Below are the code and all the weights of a small trained network. Each question names an input and a class and asks about switching units off, where a switched-off unit gives its printed mean instead of its output.

import numpy as np


def w(rows, s, z=0):
    codes = np.array(rows[::2]) - 128.0
    scale = np.full(codes.shape[1], s)
    scale[-1] = z or s
    return codes * scale


def f(y):
    return y / 2 * (1 + np.tanh(0.7978845608 * (y + 0.044715 * y**3)))


def log_softmax(a):
    a = a - a.max(-1, keepdims=True)
    return a - np.log(np.exp(a).sum(-1, keepdims=True))


def net(x, mask):
    res = np.array(x, float).reshape(1, 6) / 4 @ E
    y = f(res @ A[0][:, :-1].T + A[0][:, -1])
    res = res + np.where(mask, y, B[0][:, -1]) @ B[0][:, :-1]
    return log_softmax(res[-1] @ U[:, :-1].T + U[:, -1])


A, B = {}, {}
E = w([
[121,135,142,136,118,141,140,119],'x0',
[162,89,89,134,41,100,176,149],'x1',
[85,157,135,87,91,29,102,93],'x2',
[72,150,103,33,112,194,117,176],'x3',
[128,122,122,124,134,122,125,131],'x4',
[88,87,72,146,105,162,8,83],'x5',
],0.013)
A[0] = w([
[88,155,198,161,165,145,48,123,48],'neuron 0',
[206,90,125,115,164,95,125,69,122],'neuron 1',
[198,93,133,188,126,82,157,55,106],'neuron 2',
[118,114,156,109,183,77,198,176,171],'neuron 3',
[118,141,46,168,95,177,56,73,121],'neuron 4',
[148,162,162,44,111,180,97,129,135],'neuron 5',
[88,153,139,137,213,100,181,181,110],'neuron 6',
[56,103,71,92,121,164,99,198,175],'neuron 7',
[106,215,134,130,203,161,87,87,18],'neuron 8',
[140,115,136,205,110,117,102,90,141],'neuron 9',
[92,121,140,11,93,186,116,140,157],'neuron 10',
[189,143,173,120,149,87,140,186,85],'neuron 11',
[97,180,136,129,250,160,105,101,13],'neuron 12',
[149,91,64,145,70,124,161,144,6],'neuron 13',
[84,184,96,148,99,76,100,120,37],'neuron 14',
[92,98,144,144,115,194,141,166,127],'neuron 15',
[90,49,84,140,149,139,54,105,187],'neuron 16',
[63,159,172,119,95,55,122,115,70],'neuron 17',
[117,152,89,67,152,110,127,178,165],'neuron 18',
[160,61,79,145,33,133,162,159,40],'neuron 19',
[133,107,89,155,71,113,152,148,23],'neuron 20',
[93,73,170,128,158,142,62,115,65],'neuron 21',
[228,105,172,145,120,145,106,66,47],'neuron 22',
[82,125,79,167,122,162,86,97,146],'neuron 23',
[111,45,90,152,100,179,44,33,150],'neuron 24',
[155,144,118,228,154,99,127,81,115],'neuron 25',
[64,177,165,117,43,9,103,80,83],'neuron 26',
[198,101,92,190,170,220,127,163,48],'neuron 27',
[132,116,111,197,136,104,126,51,138],'neuron 28',
[125,175,145,132,246,147,100,115,45],'neuron 29',
[161,111,156,193,170,82,121,67,139],'neuron 30',
[123,91,117,218,171,194,117,223,87],'neuron 31',
[123,81,128,184,150,194,136,186,73],'neuron 32',
[89,157,123,89,106,183,142,164,100],'neuron 33',
[153,140,109,175,158,180,187,158,113],'neuron 34',
[150,165,175,86,201,106,180,135,143],'neuron 35',
[194,123,107,127,142,192,117,90,76],'neuron 36',
[130,105,40,157,37,137,132,145,85],'neuron 37',
[163,85,168,160,147,98,116,108,146],'neuron 38',
[147,100,81,144,35,128,168,154,34],'neuron 39',
[174,194,152,65,134,127,166,177,142],'neuron 40',
[170,144,149,113,125,118,213,169,146],'neuron 41',
[103,154,95,84,158,58,112,116,3],'neuron 42',
[140,131,178,152,216,88,76,127,141],'neuron 43',
[79,208,99,133,109,72,110,120,77],'neuron 44',
[145,39,114,154,152,176,144,175,73],'neuron 45',
[129,112,104,60,76,159,146,153,45],'neuron 46',
],0.011,0.0021)
B[0] = w([
[66,121,147,152,92,60,164,178,202],'neuron 0',
[190,113,147,104,176,174,148,165,174],'neuron 1',
[132,91,104,111,147,189,187,184,222],'neuron 2',
[222,135,146,157,58,169,105,60,219],'neuron 3',
[208,106,191,116,47,122,100,64,223],'neuron 4',
[132,101,142,77,214,169,190,182,189],'neuron 5',
[139,126,132,127,56,97,139,106,208],'neuron 6',
[172,80,129,66,158,177,214,99,217],'neuron 7',
[65,62,192,163,149,79,121,150,212],'neuron 8',
[126,69,170,58,139,164,190,110,182],'neuron 9',
[171,105,112,44,189,231,236,124,227],'neuron 10',
[187,83,170,123,78,120,115,71,197],'neuron 11',
[25,57,156,148,128,94,103,214,228],'neuron 12',
[72,88,152,136,136,73,98,198,177],'neuron 13',
[122,208,121,178,146,107,142,83,172],'neuron 14',
[166,138,93,109,144,130,138,133,173],'neuron 15',
[178,162,174,160,52,152,108,91,224],'neuron 16',
[85,234,43,171,150,102,67,104,194],'neuron 17',
[158,121,124,90,159,150,163,108,175],'neuron 18',
[45,76,213,170,164,60,90,215,203],'neuron 19',
[65,89,186,141,144,87,96,153,165],'neuron 20',
[133,94,178,150,106,88,103,137,183],'neuron 21',
[138,118,130,110,171,147,134,153,176],'neuron 22',
[175,108,145,139,72,128,112,106,197],'neuron 23',
[206,138,173,168,55,141,96,20,250],'neuron 24',
[161,102,120,49,203,178,184,154,206],'neuron 25',
[101,207,39,171,179,107,75,116,244],'neuron 26',
[111,200,45,175,173,114,72,93,228],'neuron 27',
[169,109,114,90,162,197,159,92,190],'neuron 28',
[28,74,153,155,117,66,83,220,221],'neuron 29',
[147,77,145,96,212,180,175,142,214],'neuron 30',
[124,249,48,180,151,111,47,108,215],'neuron 31',
[125,199,48,194,154,69,119,118,196],'neuron 32',
[153,86,118,112,174,176,161,132,191],'neuron 33',
[135,195,99,165,130,112,78,108,207],'neuron 34',
[168,112,181,183,2,115,100,83,230],'neuron 35',
[118,156,93,135,122,93,101,105,166],'neuron 36',
[92,80,153,127,88,108,91,198,193],'neuron 37',
[225,76,108,90,198,171,171,148,180],'neuron 38',
[43,59,167,167,134,86,78,202,191],'neuron 39',
[205,145,214,136,88,141,125,101,214],'neuron 40',
[142,120,141,123,58,97,115,51,230],'neuron 41',
[151,159,115,140,166,89,114,140,172],'neuron 42',
[100,98,158,106,136,145,122,166,202],'neuron 43',
[145,207,29,191,196,127,76,108,181],'neuron 44',
[117,237,85,142,154,101,55,146,188],'neuron 45',
[132,100,135,82,193,138,183,187,174],'neuron 46',
],0.007,0.013)
U = w([
[200,124,175,141,10,129,158,62,242],'0',
[169,86,113,93,241,219,227,145,141],'1',
[110,242,2,161,179,74,126,113,119],'2',
[19,61,192,146,118,46,150,204,2],'3',
],0.013,0.00092)

Each question gives the input, the list of numbers given to net, and the class t.
The units are the neurons (one row each of A and B). Each row of codes is followed by its name. A weight is (code - 128) times the scale printed after its matrix; where a second scale follows, it is the last column's (A, B and U).
mask holds one flag per neuron, in row order. A switched-off neuron (its flag False) gives its mean, the last column of its row in B, instead of its output. The means were averaged over made-up inputs and are rounded, as every weight is.
A unit's drop is (log p(t) with every unit on - log p(t) with that unit switched off) / (log p(t) with every unit on - log p(t) with every unit switched off).
The circuit of an input: a set's keep is (log p(t) with only the set's units on - log p(t) with every unit switched off) / (log p(t) with every unit on - log p(t) with every unit switched off). Starting from the 12 units with the biggest drops (on a tie, the unit counted first), units are removed one at a time, each time the one whose removal leaves the highest keep (on an exact tie, the one counted first), for as long as the keep stays at least 0.8.
units of the circuit, in order: the units of the circuit, biggest drop first
most important unit: the unit with the biggest drop
top k neurons: the k neurons with the biggest drops, biggest first
drop of u: that unit's drop, to one decimal
input [4,5,-8,-6,7,3], class 2: units of the circuit, in order : (neuron 27)
input [1,-6,-7,4,-6,8], class 0: top 3 neurons : (neuron 4; neuron 24; neuron 16)
input [0,8,-4,-6,8,0], class 3: top 2 neurons : (neuron 19; neuron 39)
input [-1,8,-8,-6,-7,2], class 2: top 2 neurons : (neuron 27; neuron 31)
input [1,-8,7,-7,2,-5], class 3: top 4 neurons : (neuron 29; neuron 12; neuron 35; neuron 10)
input [7,-7,2,8,-6,6], class 1: top 2 neurons : (neuron 10; neuron 7)
input [-2,-6,2,5,6,-6], class 0: top 2 neurons : (neuron 35; neuron 3)
input [-8,-7,3,3,-4,-8], class 0: top 2 neurons : (neuron 3; neuron 35)
input [-8,-7,-5,-5,1,-5], class 3: top 2 neurons : (neuron 29; neuron 12)
input [0,-6,3,2,-7,5], class 3: top 4 neurons : (neuron 12; neuron 8; neuron 0; neuron 29)
input [-5,-8,0,-7,-7,7], class 3: top 4 neurons : (neuron 12; neuron 29; neuron 0; neuron 8)
input [-4,-5,3,6,-1,6], class 0: top 2 neurons : (neuron 24; neuron 4)
input [1,-4,-6,0,-8,-6], class 0: top 4 neurons : (neuron 35; neuron 26; neuron 40; neuron 3)
input [6,-4,-8,-6,-5,-6], class 2: units of the circuit, in order : (neuron 31)
input [5,0,-5,-5,1,-4], class 1: top 3 neurons : (neuron 25; neuron 2; neuron 30)
input [8,8,2,8,5,-5], class 1: top 2 neurons : (neuron 10; neuron 33)
input [3,-6,-6,3,3,6], class 0: top 4 neurons : (neuron 24; neuron 4; neuron 16; neuron 26)
input [-6,-2,7,5,8,8], class 0: drop of neuron 24 : 0.3
input [-1,5,-1,6,-8,5], class 1: drop of neuron 10 : 0.7
input [-6,3,7,6,-1,-3], class 2: most important unit : neuron 26
input [-2,-6,2,7,3,2], class 1: drop of neuron 10 : 3.3
input [4,4,0,-8,8,-7], class 1: drop of neuron 25 : 0.6
